Below are the code and all the weights of a small trained network. Each question names an input and a class and asks about switching units off, where a switched-off unit gives its printed mean instead of its output.

import numpy as np


def w(rows, s, z=0):
    codes = np.array(rows[::2]) - 128.0
    scale = np.full(codes.shape[1], s)
    scale[-1] = z or s
    return codes * scale


def f(y):
    return y / 2 * (1 + np.tanh(0.7978845608 * (y + 0.044715 * y**3)))


def log_softmax(a):
    a = a - a.max(-1, keepdims=True)
    return a - np.log(np.exp(a).sum(-1, keepdims=True))


def net(x, mask):
    res = np.array(x, float).reshape(1, 5) / 4 @ E
    y = f(res @ A[0][:, :-1].T + A[0][:, -1])
    res = res + np.where(mask, y, B[0][:, -1]) @ B[0][:, :-1]
    return log_softmax(res[-1] @ U[:, :-1].T + U[:, -1])


A, B = {}, {}
E = w([
[135,191,123,131,215,215,32,220,189,36],'x0',
[235,47,188,138,139,133,145,143,244,109],'x1',
[136,105,196,109,190,122,246,229,2,64],'x2',
[219,180,40,52,53,207,191,174,127,184],'x3',
[99,123,52,75,211,22,147,200,190,221],'x4',
],0.0074)
A[0] = w([
[131,105,199,187,48,254,119,62,101,104,70],'neuron 0',
[166,150,96,194,85,89,58,77,201,161,56],'neuron 1',
[249,13,214,131,118,132,139,160,198,145,87],'neuron 2',
[68,135,54,100,220,53,139,203,176,179,71],'neuron 3',
[151,145,90,115,71,117,42,71,176,167,82],'neuron 4',
[81,128,85,101,162,58,124,166,190,213,104],'neuron 5',
[44,42,223,206,199,22,39,95,127,87,6],'neuron 6',
[125,179,125,129,187,207,73,170,156,78,85],'neuron 7',
[167,66,203,91,218,116,247,253,10,98,62],'neuron 8',
[193,148,82,54,73,179,167,158,130,157,43],'neuron 9',
[181,51,155,136,107,142,129,160,181,132,145],'neuron 10',
[67,239,75,116,116,123,106,130,37,162,55],'neuron 11',
[48,196,114,79,122,121,73,106,83,157,37],'neuron 12',
[133,163,150,154,189,155,67,191,144,80,67],'neuron 13',
[110,96,105,51,182,89,145,169,164,169,81],'neuron 14',
[226,35,148,103,128,139,135,121,215,116,74],'neuron 15',
[142,27,152,112,59,55,237,67,100,170,46],'neuron 16',
[138,118,131,188,94,54,184,38,115,145,57],'neuron 17',
[147,30,118,144,95,64,182,78,98,181,86],'neuron 18',
[154,102,145,157,80,141,143,109,148,60,21],'neuron 19',
[111,159,137,109,115,130,68,82,172,176,78],'neuron 20',
[135,142,116,145,129,142,95,66,176,170,33],'neuron 21',
[100,57,122,86,46,118,172,61,71,187,203],'neuron 22',
[154,178,163,161,80,224,107,31,73,61,68],'neuron 23',
[225,219,68,21,14,195,186,186,142,160,4],'neuron 24',
[128,183,90,128,160,176,81,218,160,86,54],'neuron 25',
[46,190,113,97,96,159,94,115,47,116,68],'neuron 26',
],0.0072,0.0035)
B[0] = w([
[218,59,136,161,133,183,187,209,118,169,207],'neuron 0',
[169,176,203,128,59,86,133,66,86,41,194],'neuron 1',
[66,175,80,186,231,52,149,74,111,183,202],'neuron 2',
[197,72,177,152,94,165,219,184,141,167,229],'neuron 3',
[179,185,171,95,24,115,146,72,85,32,192],'neuron 4',
[198,70,163,153,99,218,205,157,121,166,210],'neuron 5',
[28,2,37,63,78,106,79,196,52,126,241],'neuron 6',
[95,219,207,79,164,180,81,187,163,179,203],'neuron 7',
[192,188,195,120,8,83,121,16,121,9,250],'neuron 8',
[52,48,47,97,106,92,72,171,85,115,183],'neuron 9',
[84,141,88,196,190,112,140,95,120,127,170],'neuron 10',
[84,197,100,216,222,74,145,37,97,145,197],'neuron 11',
[125,136,132,186,173,82,154,107,127,115,171],'neuron 12',
[103,178,169,97,109,165,59,185,164,178,193],'neuron 13',
[192,95,174,171,99,171,182,139,108,174,182],'neuron 14',
[51,181,110,243,171,73,155,64,117,167,188],'neuron 15',
[114,200,163,76,137,182,86,172,169,155,204],'neuron 16',
[111,177,137,67,166,165,80,193,144,152,174],'neuron 17',
[115,178,167,88,138,174,73,183,179,143,188],'neuron 18',
[149,108,152,133,129,73,168,152,106,183,146],'neuron 19',
[172,131,162,131,59,100,113,106,111,60,168],'neuron 20',
[153,161,189,134,72,96,107,88,86,73,158],'neuron 21',
[107,188,153,103,187,197,70,132,226,142,212],'neuron 22',
[218,71,134,129,130,179,230,224,105,192,206],'neuron 23',
[47,33,52,90,102,62,58,188,83,105,225],'neuron 24',
[134,182,174,83,155,133,82,173,171,164,195],'neuron 25',
[92,140,129,192,223,71,174,68,117,154,182],'neuron 26',
],0.007,0.011)
U = w([
[124,215,164,63,161,190,40,156,188,171,105],'0',
[191,172,168,119,40,88,135,59,84,2,113],'1',
[218,44,147,162,121,177,241,165,95,203,102],'2',
[56,2,65,82,109,74,41,151,59,120,114],'3',
[89,185,110,236,234,52,165,63,97,170,131],'4',
[145,122,91,111,151,195,133,92,165,83,250],'5',
],0.0091,0.012)

Each question gives the input, the list of numbers given to net, and the class t.
The units are the neurons (one row each of A and B). Each row of codes is followed by its name. A weight is (code - 128) times the scale printed after its matrix; where a second scale follows, it is the last column's (A, B and U).
mask holds one flag per neuron, in row order. A switched-off neuron (its flag False) gives its mean, the last column of its row in B, instead of its output. The means were averaged over made-up inputs and are rounded, as every weight is.
A unit's drop is (log p(t) with every unit on - log p(t) with that unit switched off) / (log p(t) with every unit on - log p(t) with every unit switched off).
The circuit of an input: a set's keep is (log p(t) with only the set's units on - log p(t) with every unit switched off) / (log p(t) with every unit on - log p(t) with every unit switched off). Starting from the 12 units with the biggest drops (on a tie, the unit counted first), units are removed one at a time, each time the one whose removal leaves the highest keep (on an exact tie, the one counted first), for as long as the keep stays at least 0.8.
units of the circuit, in order: the units of the circuit, biggest drop first
unit that matters most: the unit with the biggest drop
k most important neurons: the k neurons with the biggest drops, biggest first
drop when u is switched off: that unit's drop, to one decimal
input [-4,-6,-5,0,8], class 2: units of the circuit, in order : (neuron 5)
input [4,-8,-3,-7,-3], class 4: 3 most important neurons : (neuron 26; neuron 11; neuron 24)
input [-1,0,-4,0,4], class 1: 3 most important neurons : (neuron 23; neuron 0; neuron 4)
input [-5,5,8,-4,-7], class 1: 4 most important neurons : (neuron 8; neuron 3; neuron 5; neuron 14)
input [-6,1,7,-5,-8], class 2: 2 most important neurons : (neuron 0; neuron 23)
input [6,7,2,-3,-3], class 4: 2 most important neurons : (neuron 2; neuron 15)
input [3,6,-4,-5,0], class 4: 2 most important neurons : (neuron 15; neuron 2)
input [7,-1,-2,-1,8], class 2: 3 most important neurons : (neuron 3; neuron 5; neuron 14)
input [2,0,4,-8,-8], class 2: 2 most important neurons : (neuron 23; neuron 0)
input [-5,3,-1,3,5], class 0: 2 most important neurons : (neuron 16; neuron 18)
input [-5,8,-8,-4,-2], class 1: 4 most important neurons : (neuron 1; neuron 4; neuron 21; neuron 20)
input [6,-4,5,-8,3], class 3: drop when neuron 6 is switched off : 4.5
input [0,-7,7,7,-1], class 1: drop when neuron 1 is switched off : -0.1
input [-7,-3,-7,-3,6], class 0: drop when neuron 17 is switched off : 0.7
input [-1,-4,1,5,-3], class 3: unit that matters most : neuron 24
